Where the symbols take the states:
zogo ρ dazi
zogo τ rate
zogo χ tava
zogo ζ sipe
zogo δ gotu
zogo φ povo
koti ρ pepa
koti τ seda
koti χ made
koti ζ gube
koti δ sole
koti φ dubi
viro ρ vule
viro τ zopo
viro χ repi
viro ζ tifo
viro δ duri
viro φ kona
deni ρ suba
deni τ zinu
deni χ vule
deni ζ leki
deni δ tifo
deni φ namu
lito ρ sure
lito τ kapa
lito χ dulo
lito ζ repi
lito δ loka
lito φ sobu
zesi ρ leve
zesi τ koti
zesi χ lini
zesi ζ daku
zesi δ roni
zesi φ five
kapa ρ bula
kapa τ bona
kapa χ zubi
kapa ζ dubu
kapa δ zeva
kapa φ vuda
dero ρ faru
dero τ fusi
dero χ movi
dero ζ sazi
dero δ kabu
dero φ soti
mapi ρ zubi
mapi τ mitu
mapi χ gube
mapi ζ zeva
mapi δ zafa
mapi φ ruri
tava ρ povo
tava τ matu
tava χ dure
tava ζ zogo
tava δ tize
tava φ vifa
paga ρ fusi
paga τ rire
paga χ gupu
paga ζ maso
paga δ soti
paga φ resu
tifo ρ deni
tifo τ bero
tifo χ viro
tifo ζ kizo
tifo δ neta
tifo φ vule
lini ρ five
lini τ made
lini χ tugo
lini ζ zesi
lini δ seda
lini φ riza
kizo ρ leki
kizo τ mame
kizo χ tifo
kizo ζ movi
kizo δ poki
kizo φ deni
suba ρ mame
suba τ silo
suba χ namu
suba ζ gupu
suba δ deni
suba φ bero
gupu ρ resu
gupu τ biga
gupu χ suba
gupu ζ paga
gupu δ leki
gupu φ mame
vule ρ namu
vule τ nutu
vule χ kona
vule ζ deni
vule δ viro
vule φ vira
zubi ρ vuda
zubi τ daku
zubi χ ruri
zubi ζ kapa
zubi δ mapi
zubi φ popu
ruri ρ popu
ruri τ zesi
ruri χ pepa
ruri ζ zubi
ruri δ gube
ruri φ pufi
zonu ρ femu
zonu τ dazi
zonu χ tale
zonu ζ dubi
zonu δ rada
zonu φ gotu
sole ρ koti
sole τ bade
sole χ satu
sole ζ mare
sole δ five
sole φ made
zusi ρ seba
zusi τ faru
zusi χ luke
zusi ζ soda
zusi δ nubo
zusi φ kabu
zeva ρ kapa
zeva τ deki
zeva χ mapi
zeva ζ sado
zeva δ sobu
zeva φ zubi
leve ρ mare
leve τ pepa
leve χ five
leve ζ tako
leve δ zesi
leve φ sole
zinu ρ silo
zinu τ viro
zinu χ nutu
zinu ζ vudo
zinu δ bero
zinu φ dido
sado ρ dubu
sado τ penu
sado χ zeva
sado ζ vira
sado δ sure
sado φ kapa
soda ρ zazi
soda τ dure
soda χ zusi
soda ζ rigi
soda δ matu
soda φ seba
penu ρ loka
penu τ sobu
penu χ deki
penu ζ lelu
penu δ bula
penu φ bona
soti ρ paga
soti τ neza
soti χ leki
soti ζ faru
soti δ movi
soti φ gupu
loka ρ lito
loka τ zeva
loka χ bona
loka ζ zono
loka δ penu
loka φ dulo
seba ρ sazi
seba τ maso
seba χ kabu
seba ζ zazi
seba δ zusi
seba φ dero
nubo ρ zusi
nubo τ dero
nubo χ bisu
nubo ζ matu
nubo δ gege
nubo φ luke
poki ρ kizo
poki τ suba
poki χ neta
poki ζ kiti
poki δ biga
poki φ tifo
silo ρ neta
silo τ vule
silo χ dido
silo ζ biga
silo δ zinu
silo φ duri
duri ρ viro
duri τ vira
duri χ zono
duri ζ neta
duri δ dido
duri φ repi
roni ρ zesi
roni τ sole
roni χ seda
roni ζ mitu
roni δ pufi
roni φ lini
roto ρ rada
roto τ gotu
roto χ rate
roto ζ satu
roto δ dovi
roto φ rigi
tako ρ zafa
tako τ ruri
tako χ leve
tako ζ dulo
tako δ daku
tako φ mare
gube ρ ruri
gube τ roni
gube χ koti
gube ζ mapi
gube δ mare
gube φ pepa
sipe ρ tugo
sipe τ roto
sipe χ zogo
sipe ζ seda
sipe δ femu
sipe φ dazi
daku ρ tako
daku τ gube
daku χ zesi
daku ζ bona
daku δ mitu
daku φ leve
mitu ρ daku
mitu τ mare
mitu χ roni
mitu ζ deki
mitu δ popu
mitu φ zesi
zafa ρ mapi
zafa τ popu
zafa χ mare
zafa ζ sobu
zafa δ tako
zafa φ gube
biga ρ poki
biga τ deni
biga χ silo
biga ζ rire
biga δ vudo
biga φ neta
gotu ρ zogo
gotu τ bose
gotu χ tize
gotu ζ femu
gotu δ tale
gotu φ tava
seda ρ lini
seda τ satu
seda χ sipe
seda ζ roni
seda δ bade
seda φ tugo
tale ρ gotu
tale τ povo
tale χ zazi
tale ζ zonu
tale δ rigi
tale φ tize
sure ρ sado
sure τ bula
sure χ sobu
sure ζ kona
sure δ lito
sure φ zeva
zono ρ repi
zono τ sado
zono χ loka
zono ζ duri
zono δ lelu
zono φ lito
nutu ρ dido
nutu τ repi
nutu χ buku
nutu ζ zinu
nutu δ zopo
nutu φ lelu
povo ρ bose
povo τ soda
povo χ vifa
povo ζ dazi
povo δ tava
povo φ sasu
dazi ρ dovi
dazi τ rigi
dazi χ povo
dazi ζ tugo
dazi δ zogo
dazi φ bose
vira ρ zopo
vira τ lelu
vira χ sado
vira ζ namu
vira δ kona
vira φ dubu
dovi ρ roto
dovi τ tale
dovi χ bose
dovi ζ riza
dovi δ dazi
dovi φ rate
dulo ρ sobu
dulo τ zubi
dulo χ tako
dulo ζ lito
dulo δ bona
dulo φ zafa
vifa ρ sasu
vifa τ zusi
vifa χ maso
vifa ζ povo
vifa δ dure
vifa φ gege
deki ρ bona
deki τ zafa
deki χ mitu
deki ζ penu
deki δ vuda
deki φ daku
resu ρ neza
resu τ poki
resu χ mame
resu ζ fusi
resu δ gupu
resu φ vudo
dido ρ duri
dido τ kona
dido χ lelu
dido ζ silo
dido δ nutu
dido φ zono
rada ρ zonu
rada τ zogo
rada χ rigi
rada ζ made
rada δ roto
rada φ tale
neza ρ rire
neza τ kizo
neza χ vudo
neza ζ bisu
neza δ resu
neza φ biga
rigi ρ tale
rigi τ tava
rigi χ soda
rigi ζ rada
rigi δ rate
rigi φ zazi
bula ρ penu
bula τ dulo
bula χ vuda
bula ζ buku
bula δ kapa
bula φ deki
zopo ρ nutu
zopo τ zono
zopo χ dubu
zopo ζ bero
zopo δ vira
zopo φ buku
tugo ρ riza
tugo τ rada
tugo χ dazi
tugo ζ lini
tugo δ sipe
tugo φ dovi
bisu ρ luke
bisu τ movi
bisu χ neza
bisu ζ nubo
bisu δ fusi
bisu φ rire
satu ρ made
satu τ femu
satu χ roto
satu ζ sole
satu δ riza
satu φ rada
buku ρ lelu
buku τ lito
buku χ bula
buku ζ nutu
buku δ dubu
buku φ penu
sobu ρ zeva
sobu τ vuda
sobu χ zafa
sobu ζ sure
sobu δ dulo
sobu φ mapi
vudo ρ biga
vudo τ tifo
vudo χ zinu
vudo ζ neza
vudo δ mame
vudo φ silo
riza ρ satu
riza τ zonu
riza χ dovi
riza ζ five
riza δ tugo
riza φ roto
vuda ρ deki
vuda τ tako
vuda χ popu
vuda ζ bula
vuda δ zubi
vuda φ mitu
movi ρ soti
movi τ resu
movi χ kizo
movi ζ dero
movi δ kiti
movi φ leki
rire ρ kiti
rire τ leki
rire χ biga
rire ζ luke
rire δ neza
rire φ poki
bero ρ zinu
bero τ duri
bero χ zopo
bero ζ mame
bero δ namu
bero φ nutu
pepa ρ pufi
pepa τ lini
pepa χ dubi
pepa ζ ruri
pepa δ koti
pepa φ bade
lelu ρ zono
lelu τ sure
lelu χ penu
lelu ζ dido
lelu δ buku
lelu φ loka
neta ρ tifo
neta τ namu
neta χ duri
neta ζ poki
neta δ silo
neta φ viro
kabu ρ dero
kabu τ paga
kabu χ kiti
kabu ζ seba
kabu δ luke
kabu φ movi
bona ρ dulo
bona τ mapi
bona χ daku
bona ζ loka
bona δ deki
bona φ tako
mare ρ gube
mare τ pufi
mare χ sole
mare ζ zafa
mare δ leve
mare φ koti
bade ρ seda
bade τ riza
bade χ femu
bade ζ pufi
bade δ dubi
bade φ sipe
kona ρ vira
kona τ buku
kona χ sure
kona ζ vule
kona δ repi
kona φ sado
matu ρ soda
matu τ sazi
matu χ nubo
matu ζ rate
matu δ sasu
matu φ zusi
tize ρ tava
tize τ sasu
tize χ sazi
tize ζ gotu
tize δ zazi
tize φ dure
maso ρ gege
maso τ luke
maso χ paga
maso ζ vifa
maso δ faru
maso φ fusi
dubu ρ buku
dubu τ loka
dubu χ kapa
dubu ζ zopo
dubu δ sado
dubu φ bula
made ρ dubi
made τ sipe
made χ rada
made ζ koti
made δ satu
made φ zonu
fusi ρ bisu
fusi τ kiti
fusi χ resu
fusi ζ gege
fusi δ paga
fusi φ neza
sazi ρ dure
sazi τ gege
sazi χ dero
sazi ζ tize
sazi δ seba
sazi φ faru
dubi ρ bade
dubi τ tugo
dubi χ zonu
dubi ζ pepa
dubi δ made
dubi φ femu
zazi ρ tize
zazi τ vifa
zazi χ seba
zazi ζ tale
zazi δ soda
zazi φ sazi
five ρ sole
five τ dubi
five χ riza
five ζ leve
five δ lini
five φ satu
kiti ρ movi
kiti τ gupu
kiti χ poki
kiti ζ kabu
kiti δ rire
kiti φ kizo
rate ρ rigi
rate τ tize
rate χ matu
rate ζ roto
rate δ bose
rate φ soda
faru ρ maso
faru τ bisu
faru χ soti
faru ζ dure
faru δ dero
faru φ paga
dure ρ vifa
dure τ nubo
dure χ faru
dure ζ tava
dure δ sazi
dure φ maso
luke ρ kabu
luke τ soti
luke χ rire
luke ζ zusi
luke δ bisu
luke φ kiti
pufi ρ roni
pufi τ five
pufi χ bade
pufi ζ popu
pufi δ pepa
pufi φ seda
sasu ρ matu
sasu τ seba
sasu χ gege
sasu ζ bose
sasu δ vifa
sasu φ nubo
femu ρ sipe
femu τ dovi
femu χ gotu
femu ζ bade
femu δ zonu
femu φ zogo
popu ρ mitu
popu τ leve
popu χ pufi
popu ζ vuda
popu δ ruri
popu φ roni
namu ρ bero
namu τ dido
namu χ vira
namu ζ suba
namu δ vule
namu φ zopo
leki ρ gupu
leki τ vudo
leki χ deni
leki ζ soti
leki δ kizo
leki φ suba
repi ρ kona
repi τ dubu
repi χ lito
repi ζ viro
repi δ zono
repi φ sure
gege ρ nubo
gege τ kabu
gege χ fusi
gege ζ sasu
gege δ maso
gege φ bisu
bose ρ rate
bose τ zazi
bose χ sasu
bose ζ dovi
bose δ povo
bose φ matu
mame ρ vudo
mame τ neta
mame χ bero
mame ζ resu
mame δ suba
mame φ zinu

In the rows, 52 means zero.

The rows follow the links: the fewer symbols apart two states are, the more alike their rows tend to be.

Row, then state:
[ 71  59  59  43  69  55  64  44  35  33  46  39  39  64  53  60  24  58  81  48  42  34  41  32  70  69  44  36  44  66  35  40  63  42  35  57  55  51  38  51  39  44  24  15  75  58  51  51  28  54  17  71  75  51  78  33  49  38] | gupu
[ 51  45  45  10  74  56  52  41  59  56  57  36  62  58  15  75  58  81  61  71  49  40  69  37  69  60  45  46  34  64  20  37  49  49  28  38  57  64  71  68  72  35  59  47  41  62  58  58  32  22  46  65  49  58  35  37  70  37] | seba
[ 51  54  62  52  61  63  59  63  94  47  54  48  70  48  37  43  65  52  50  60  50  65  75  35  31  70  76  59  48  57  48  56  51  50  54  48  33  42  53  70  71  47  40  69   9  52  68  55  82   4  54  66  49  49  30  31  75  44] | bose
[ 48  43  67  62  29  45  44  71  29  51  46  63  42  52  94  38  43  45  34  49  79  55  52  58  25  41  73  34  61  46  41  53  45  52  64  63  49  41  49  41  22  86  44  36  57  65  60  64  54  69  49  55  38  24  74  63  81  74] | vira
[ 44  48  72  59  32  64  21  58  16  72  36  53  25  49  91  54  41  40  39  64  71  51  39  46  44  42  61  47  58  34  49  67  55  59  52  62  70  60  40  62  27  79  26  34  61  52  42  71  52  77  47  51  34  48  78  60  67  55] | namu
[ 42  58  17  57  42  41  51  58  36  63  53  48  45  42  60  40  50  53  41  24  56  59  46  87  69  34  37  50  50  42  70  50  35  67  70  60  58  66  63  20  59  55  92  64  75  48  57  56  37  74  83  34  39  44  44  72  32  68] | zubi
[ 51  45  49   3  73  56  48  36  51  58  57  34  53  57  19  73  55  76  62  74  49  39  68  39  71  57  41  49  33  71  24  42  49  48  27  41  65  67  60  67  73  36  58  45  46  52  50  56  22  27  42  64  43  59  38  39  67  30] | nubo
[ 61  36  60  49  29  43  53  57  40  42  46  78  49  55  85  49  54  52  20  50  67  56  51  55  19  50  73  26  64  52  45  39  47  37  67  51  49  32  59  38  11  80  59  47  53  66  56  58  49  68  48  56  47  28  62  79  74  82] | buku
[ 37  45  78  63  51  45  58  62  85  52  68  58  79  54  37  39  74  40  60  74  62  60  79  54  26  44  65  79  59  61  50  70  51  51  56  46  34  42  45  76  79  52  47  75  15  44  52  36  83  31  58  48  44  54  36  41  69  44] | dazi
[ 53  41  65  60  29  41  51  69  35  46  46  69  47  55  93  41  47  46  29  49  76  56  53  58  21  43  74  30  62  50  41  47  45  46  66  60  47  37  55  38  17  83  49  39  54  66  60  60  53  69  48  56  43  23  70  68  80  80] | repi
[ 42  56  21  61  45  33  59  57  39  56  61  51  52  45  58  36  51  49  49  23  56  58  51  93  67  30  33  55  53  51  71  50  35  63  70  60  53  59  57  17  64  51  93  64  77  43  54  46  36  77  77  30  43  42  47  68  30  66] | zafa
[ 60  70  53  23  65  62  52  50  37  51  47  23  26  51  50  45  32  49  73  47  45  45  54  37  69  72  41  49  36  74  42  56  50  42  34  59  64  62  20  54  65  39  31  29  60  29  45  55  18  33  27  69  39  53  57  28  51  20] | paga
[ 67  66  53  37  69  56  61  51  36  38  46  27  33  56  53  48  22  51  81  41  41  41  46  33  72  74  45  42  39  71  40  47  57  46  36  61  57  55  27  50  52  41  22  19  71  46  53  54  27  43  20  71  60  49  69  25  50  28] | rire
[ 52  63  40  96  59  58  62  50  81  50  55  57  69  49  35  55  59  45  64  38  33  58  38  58  67  53  45  75  59  33  86  58  63  68  62  51  40  53  61  51  68  37  56  75  53  56  55  42  90  57  72  37  80  75  44  49  15  55] | lini
[ 41  48  77  60  53  48  58  64  88  52  67  56  75  53  39  37  75  39  55  74  61  62  79  50  23  50  66  75  59  61  50  69  53  49  56  48  31  40  42  73  77  52  45  73  13  42  55  39  83  27  55  50  43  55  35  40  69  43] | zogo
[ 45  57  42  98  61  54  60  53  78  54  59  54  75  51  34  57  58  48  68  44  38  57  41  61  69  47  47  77  59  31  77  59  61  75  61  51  39  56  67  55  72  38  54  72  51  60  60  45  91  58  76  35  79  74  44  44  23  54] | bade
[ 53  53  49  44  68  64  59  59  88  46  53  40  70  50  28  54  59  67  52  55  47  60  70  32  44  74  73  51  40  54  37  45  50  52  48  46  36  48  67  67  71  43  43  61  16  66  78  62  74   3  54  68  55  50  28  28  76  45] | tize
[ 62  63  44  73  50  37  78  47  69  36  64  67  63  53  47  35  61  34  60  30  34  57  47  73  53  50  33  68  64  62  84  54  55  41  67  53  41  38  35  31  57  39  77  73  63  29  39  22  54  68  58  37  69  58  45  67  12  57] | leve
[ 43  56  15  52  41  48  41  55  33  68  46  49  39  39  65  49  52  57  30  24  54  63  42  79  67  39  42  47  50  35  72  47  37  66  70  59  64  67  68  23  52  57  89  64  73  50  57  66  39  71  82  36  36  46  42  74  36  70] | deki
[ 60  47  73  47  47  64  31  35  21  59  38  60  31  61  67  78  42  54  52  76  51  36  30  32  58  51  46  41  57  43  43  52  69  47  33  51  74  56  46  69  19  62  24  26  72  59  30  59  40  79  31  58  62  64  83  61  52  48] | deni
[ 55  39  64  55  28  41  52  65  37  44  45  71  48  55  90  44  50  48  27  49  73  58  52  58  20  45  73  28  64  50  41  45  46  42  66  56  47  35  55  38  14  84  53  41  55  66  57  59  52  69  47  56  43  24  68  71  80  81] | zono
[ 43  57  24  61  47  28  65  58  42  52  62  53  55  48  56  32  51  47  53  25  55  56  51  93  66  31  32  57  55  55  71  51  36  59  70  60  48  58  53  17  65  49  95  64  76  39  53  41  37  75  75  31  46  43  47  67  27  65] | tako
[ 30  43  63  85  58  41  57  58  77  56  71  54  87  57  30  52  67  49  74  70  61  52  65  69  54  29  52  83  60  46  55  66  54  73  55  48  35  54  67  68  85  48  57  72  38  63  57  38  89  54  71  33  63  64  45  40  51  53] | sipe

Each walk starts at a row. The symbols on each line, taken left to right, move it on to the next state.
Each answer is a row, close to the row of the state it stands for.
new walk
[ 62  65  43  79  51  44  76  45  74  38  61  68  64  53  44  38  62  35  60  30  29  59  43  67  53  55  38  69  64  55  91  57  61  45  67  51  40  39  39  36  56  37  67  77  58  31  41  24  64  64  58  38  74  66  44  65   7  56]
ζ φ φ ζ ρ δ φ χ [ 36  50  50  94  62  47  57  57  76  56  65  53  82  55  27  57  61  51  73  58  51  53  53  66  65  34  49  80  59  34  65  61  57  78  57  50  37  58  72  63  80  43  56  70  46  66  60  42  92  58  77  34  73  68  46  40  38  55]
ρ δ χ ρ δ φ ζ δ [ 33  42  76  70  54  41  58  60  81  54  72  59  82  55  34  42  76  43  66  78  65  57  77  62  33  37  59  84  62  57  49  70  53  58  56  46  33  44  52  75  80  53  53  74  21  48  52  34  85  40  61  41  48  60  41  43  65  47]
new walk
[ 52  41  64  60  29  43  46  70  32  49  46  65  45  54  93  38  45  46  33  48  77  57  52  59  24  41  74  32  62  49  41  49  46  49  67  61  49  39  51  39  20  85  46  36  57  65  61  63  54  69  49  55  40  23  72  66  80  77]
ζ τ χ χ ζ ζ δ ζ [ 46  49  73  57  36  65  19  53  15  73  36  54  23  50  87  59  42  43  39  68  67  50  35  43  46  43  59  46  59  35  50  66  56  57  48  60  73  60  40  64  25  77  25  33  63  53  39  70  50  76  44  53  37  51  80  60  65  52]
χ δ ρ φ φ ζ φ φ ζ [ 64  42  47  40  31  53  46  48  42  52  39  80  41  48  78  59  63  58   6  46  55  60  43  52  28  54  64  26  62  43  58  38  50  37  64  46  59  40  67  36   9  72  72  60  54  61  50  62  46  65  58  54  45  37  52  89  61  82]
new walk
[ 41  56  44  96  62  53  58  53  77  55  62  53  76  52  30  57  59  51  72  47  43  55  45  64  67  41  48  79  58  31  74  59  60  77  60  51  38  58  70  58  76  40  56  72  49  64  61  43  94  58  77  34  79  72  45  42  28  55]
ζ χ χ χ χ [ 54  51  46  41  71  64  60  57  86  46  53  40  69  51  26  59  57  70  53  54  45  58  70  32  49  73  72  48  37  55  36  40  52  54  46  44  38  50  70  66  71  40  45  58  19  70  78  63  68   4  54  70  56  50  30  25  76  46]
χ ρ ρ τ ρ φ ρ τ ρ [ 57  65  52  13  66  62  48  46  37  58  49  25  28  50  45  49  38  51  68  55  47  45  59  39  68  68  38  53  34  74  39  57  48  42  33  55  68  66  23  60  69  39  38  36  55  25  41  56  16  33  30  67  35  55  52  33  53  18]
new walk
[ 55  64  39  94  58  59  63  48  81  48  56  60  68  49  36  51  58  42  63  34  31  60  37  58  64  55  46  75  62  35  89  57  64  65  62  52  39  51  58  48  65  35  55  76  54  50  55  39  86  57  69  38  80  75  43  52  13  54]
φ ρ χ τ ρ χ τ ζ χ [ 54  50  43  37  73  62  60  56  84  47  54  40  70  53  22  62  56  73  54  56  46  54  70  31  52  72  69  45  36  54  33  38  50  54  44  42  39  54  75  65  69  39  48  54  25  72  77  64  65   7  55  70  58  51  29  27  74  46]
ρ χ ζ ζ ζ [ 31  41  70  77  56  41  57  59  79  54  74  57  86  57  30  47  70  47  70  76  64  53  71  68  43  30  55  83  62  52  51  68  53  66  55  47  32  49  60  73  83  51  56  72  29  55  52  34  87  49  67  36  56  62  43  42  58  49]
new walk
[ 41  56  19  58  44  36  54  59  36  59  57  48  50  43  61  39  50  50  46  23  58  58  48  89  68  32  35  54  52  47  70  49  34  65  69  61  55  64  61  17  62  54  94  63  76  45  55  52  36  75  80  32  40  42  46  68  30  68]
ζ ρ ζ δ δ ρ ρ τ [ 62  44  41  40  31  57  42  44  42  55  38  77  40  46  76  60  65  59   5  44  53  62  40  52  33  54  62  27  59  40  61  40  49  40  64  46  64  44  68  35  11  69  75  62  55  57  49  66  44  65  60  52  44  41  49  91  56  81]
φ ζ χ δ τ χ δ χ [ 58  66  40  92  57  56  67  46  79  44  56  62  66  49  38  50  59  42  62  33  28  62  38  58  63  57  44  73  61  39  91  57  64  60  65  52  40  47  52  48  62  34  58  78  53  47  51  37  83  58  68  38  80  74  43  54  10  54]
new walk
[ 71  53  63  44  67  54  60  39  32  36  46  46  41  66  52  68  29  59  76  57  44  31  37  32  68  64  44  35  48  61  33  38  68  43  31  53  58  50  44  54  32  46  24  16  78  63  46  50  31  64  19  69  78  54  80  39  49  42]
ρ τ φ δ χ [ 45  44  66  66  30  50  35  73  25  59  43  57  36  51  97  40  39  41  36  50  79  57  50  55  29  42  72  38  60  42  43  60  45  58  63  65  55  48  46  46  25  84  36  35  58  62  58  68  55  71  49  54  34  28  75  60  79  69]
δ τ ρ τ δ χ [ 53  52  23  44  35  60  35  49  37  68  38  62  34  39  70  59  59  58   9  33  50  66  37  61  53  50  52  36  53  29  71  43  44  55  64  52  70  59  72  31  29  62  83  66  62  54  53  72  41  67  75  43  37  48  42  85  41  75]
new walk
[ 43  49  70  63  29  60  24  67  19  68  37  52  28  48  96  46  40  40  36  58  75  54  43  51  38  41  67  45  59  36  48  66  50  59  58  66  63  57  42  55  27  82  27  33  58  56  49  71  55  74  48  51  30  39  77  57  72  59]
ρ χ ζ ζ ζ [ 71  55  60  45  69  54  63  43  33  35  46  44  41  65  52  64  26  58  77  52  42  31  40  33  69  68  43  35  46  62  35  39  65  44  33  55  57  50  40  53  36  45  22  15  76  60  49  51  29  58  18  70  76  52  79  36  49  41]
φ ρ χ τ ρ χ τ ζ χ [ 62  37  58  46  31  44  52  56  42  44  44  80  49  54  83  52  59  56  15  48  63  57  49  54  20  51  71  25  63  49  46  39  48  35  65  48  52  33  59  38   8  78  64  51  51  65  54  58  48  67  50  56  47  29  60  82  71  82]
new walk
[ 41  49  68  65  29  56  27  69  21  65  40  52  30  49  96  44  40  40  37  54  77  56  45  54  36  41  69  44  59  38  47  64  48  60  59  66  59  55  44  52  28  84  28  33  60  57  52  71  56  71  51  51  32  36  77  58  76  63]
ρ τ φ ζ τ ζ χ δ δ [ 58  37  60  52  29  42  53  63  38  44  47  76  48  54  87  46  53  50  23  47  69  56  51  57  20  47  73  26  63  51  44  43  48  39  66  54  47  32  58  36  11  80  56  43  53  66  58  59  50  68  49  56  45  26  65  77  76  83]
τ τ ρ χ ζ τ [ 49  53  21  46  37  60  35  50  36  70  41  59  34  38  68  59  58  59  15  31  50  64  38  65  57  46  49  39  52  30  71  46  42  59  67  52  69  64  72  31  35  61  83  67  65  52  54  73  41  68  79  43  36  47  42  83  41  74]
new walk
[ 53  47  75  52  38  66  21  45  15  70  36  55  25  55  80  69  44  47  43  72  62  45  31  37  51  46  53  45  57  37  47  62  61  54  41  56  77  61  42  68  22  70  22  31  64  54  32  65  47  80  39  54  45  59  81  63  60  49]
ρ ρ χ φ χ ζ χ ρ [ 61  38  53  44  29  48  50  53  42  45  43  81  47  53  83  53  61  56  13  48  61  58  47  53  21  51  69  26  63  49  50  37  49  35  65  49  54  35  63  36   8  75  67  53  51  63  53  60  46  67  51  57  47  32  58  87  67  83]
φ ρ χ τ ρ χ τ ζ χ [ 61  68  44  82  53  49  74  46  76  40  58  68  63  51  43  42  61  36  60  30  28  60  40  65  54  57  38  72  64  51  91  58  61  48  64  51  40  41  40  39  57  35  66  78  57  34  42  27  71  61  60  38  76  67  43  63   7  56]
